Here is a tiny trained network, its code and every weight. The questions are about switching its units off for an input and a target symbol, where a switched-off unit gives its printed mean instead of its output.

import numpy as np


def w(rows, s, z=0):
    codes = np.array(rows[::2]) - 128.0
    scale = np.full(codes.shape[1], s)
    scale[-1] = z or s
    return codes * scale


def norm(h):
    return h / np.sqrt((h * h).mean(-1, keepdims=True) + 1e-5)


def f(y):
    return y / 2 * (1 + np.tanh(0.7978845608 * (y + 0.044715 * y**3)))


def softmax(a):
    e = np.exp(a - a.max(-1, keepdims=True))
    return e / e.sum(-1, keepdims=True)


def log_softmax(a):
    a = a - a.max(-1, keepdims=True)
    return a - np.log(np.exp(a).sum(-1, keepdims=True))


def net(x, mask):
    ids = ['ΔΞΣΦΨαεζθμω'.index(c) for c in x.split()]
    T = len(ids)
    res = E[ids] + P[:T]
    r = norm(res)
    for j in range(3):
        rows = slice(4 * j, 4 * j + 4)
        q, k, v = (r @ M[0][rows].T for M in (Q, K, V))
        z = softmax(np.where(np.tri(T) > 0, q @ k.T / 4**0.5, -1e9)) @ v
        o = O[0][rows]
        res = res + np.where(mask[j], z, o[:, -1]) @ o[:, :-1]
    y = f(norm(res) @ A[0][:, :-1].T + A[0][:, -1])
    res = res + np.where(mask[3:7], y, B[0][:, -1]) @ B[0][:, :-1]
    return log_softmax(norm(res)[-1] @ U[:, :-1].T + U[:, -1])


Q, K, V, O, A, B = {}, {}, {}, {}, {}, {}
E = w([
[123,148,78,64],'Δ',
[103,128,226,155],'Ξ',
[56,177,70,170],'Σ',
[251,54,34,143],'Φ',
[106,117,187,61],'Ψ',
[119,130,81,201],'α',
[158,183,108,141],'ε',
[137,95,66,198],'ζ',
[231,134,54,99],'θ',
[187,65,159,95],'μ',
[120,237,131,169],'ω',
],0.017)
P = w([
[254,231,104,82],'0',
[100,143,188,164],'1',
[153,41,130,132],'2',
[75,141,59,129],'3',
[108,142,175,217],'4',
[200,52,140,73],'5',
[75,149,55,100],'6',
[124,161,181,215],'7',
],0.012)
Q[0] = w([
[121,141,153,160],'h1',
[139,157,153,66],'h1',
[213,96,189,89],'h1',
[182,108,253,245],'h1',
[161,173,205,224],'h2',
[203,205,164,200],'h2',
[52,75,147,93],'h2',
[193,102,228,81],'h2',
[104,83,118,91],'h3',
[165,194,191,51],'h3',
[180,186,206,90],'h3',
[108,46,208,140],'h3',
],0.012)
K[0] = w([
[98,134,58,72],'h1',
[109,130,119,71],'h1',
[193,75,80,149],'h1',
[170,116,28,165],'h1',
[56,185,105,175],'h2',
[129,220,91,147],'h2',
[59,84,153,40],'h2',
[119,157,14,211],'h2',
[130,73,139,98],'h3',
[6,172,189,105],'h3',
[99,174,180,83],'h3',
[96,52,78,105],'h3',
],0.013)
V[0] = w([
[92,163,14,119],'h1',
[205,45,83,70],'h1',
[82,128,107,207],'h1',
[179,62,91,160],'h1',
[169,94,166,88],'h2',
[195,237,156,76],'h2',
[91,196,153,167],'h2',
[79,26,211,2],'h2',
[160,193,209,106],'h3',
[19,175,192,130],'h3',
[68,78,238,145],'h3',
[139,183,103,204],'h3',
],0.0086)
O[0] = w([
[180,125,179,178,132],'h1',
[80,34,95,115,144],'h1',
[193,163,220,155,102],'h1',
[121,1,188,134,139],'h1',
[159,183,143,132,137],'h2',
[163,124,50,182,252],'h2',
[115,63,183,180,151],'h2',
[202,193,177,141,43],'h2',
[61,98,60,161,169],'h3',
[65,36,121,143,75],'h3',
[60,11,106,91,69],'h3',
[135,197,44,113,160],'h3',
],0.0073,0.0047)
A[0] = w([
[173,72,92,196,90],'n1',
[179,112,108,45,93],'n2',
[171,120,82,199,7],'n3',
[76,52,248,138,255],'n4',
],0.012,0.0023)
B[0] = w([
[182,90,103,140,207],'n1',
[18,155,75,179,169],'n2',
[160,138,156,81,200],'n3',
[96,184,6,83,255],'n4',
],0.012,0.0056)
U = w([
[160,248,27,29,120],'Δ',
[37,199,130,74,217],'Ξ',
[84,174,151,163,76],'Σ',
[166,78,159,64,205],'Φ',
[79,78,110,50,200],'Ψ',
[108,151,154,171,69],'α',
[87,100,91,170,2],'ε',
[147,110,150,130,98],'ζ',
[171,76,83,59,71],'θ',
[125,89,89,87,57],'μ',
[1,104,167,239,88],'ω',
],0.0091,0.0046)

Each question gives the input, a string of symbols that net reads in full, and the target symbol t.
The units are the heads (4 rows each of Q, K, V and O) and the neurons (one row each of A and B). Each row of codes is followed by its name. A weight is (code - 128) times the scale printed after its matrix; where a second scale follows, it is the last column's (O, A, B and U).
mask holds one flag per unit, heads first, then neurons. A switched-off unit (its flag False) gives its mean, the last column of its rows in O or B, instead of its output. The means were averaged over made-up inputs and are rounded, as every weight is.
A unit's drop is (log p(t) with every unit on - log p(t) with that unit switched off) / (log p(t) with every unit on - log p(t) with every unit switched off).
most important unit: the unit with the biggest drop
k most important neurons: the k neurons with the biggest drops, biggest first
heads that matter: for each layer, one digit per head in row order, 1 if its drop is at least 0.15 and else 0, layers parted by /
drop when u is switched off: that unit's drop, to one decimal
input Ξ α ε ε ω, target ω: most important unit : h2
input ω Σ θ ω ε ω Δ Ψ, target Ψ: heads that matter : 000
input Σ ω Ψ, target Δ: heads that matter : 011
input Φ Δ Ψ Ξ, target Δ: heads that matter : 010
input Φ ζ α, target Φ: heads that matter : 101
input ω Δ ζ α Ξ, target Ξ: heads that matter : 010
input Ψ Ψ Ψ Σ Ξ μ μ, target Ξ: heads that matter : 011
input α ω Δ Ψ μ Σ μ, target Ξ: heads that matter : 110
input Σ Ψ Ψ, target Δ: heads that matter : 010
input ω θ α Ξ, target Δ: heads that matter : 001
input ζ α Σ Ψ ω α, target Φ: 2 most important neurons : n4, n3
input Σ Ξ Ξ ζ Ψ, target Ψ: drop when n2 is switched off : 0.1
input Ψ Ψ μ ζ, target Δ: drop when h1 is switched off : 0.5
input ζ μ Δ μ θ ε Δ ω, target ω: most important neuron : n4
